[[142 128 150 128 147 111 123 112]
 [117 131 109 131 112 147 136 147]
 [117 131 108 131 111 148 137 148]
 [117 131 108 131 111 148 136 148]]
The entry in the bottom-right corner is 148
The bottom-left entry is 117
Find the first entry of the largest entry's row.
Answer: 142
The entry in the top-right corner is 112
The smallest entry in the first row: 111
Find the 4th entry in reading order.
Answer: 128
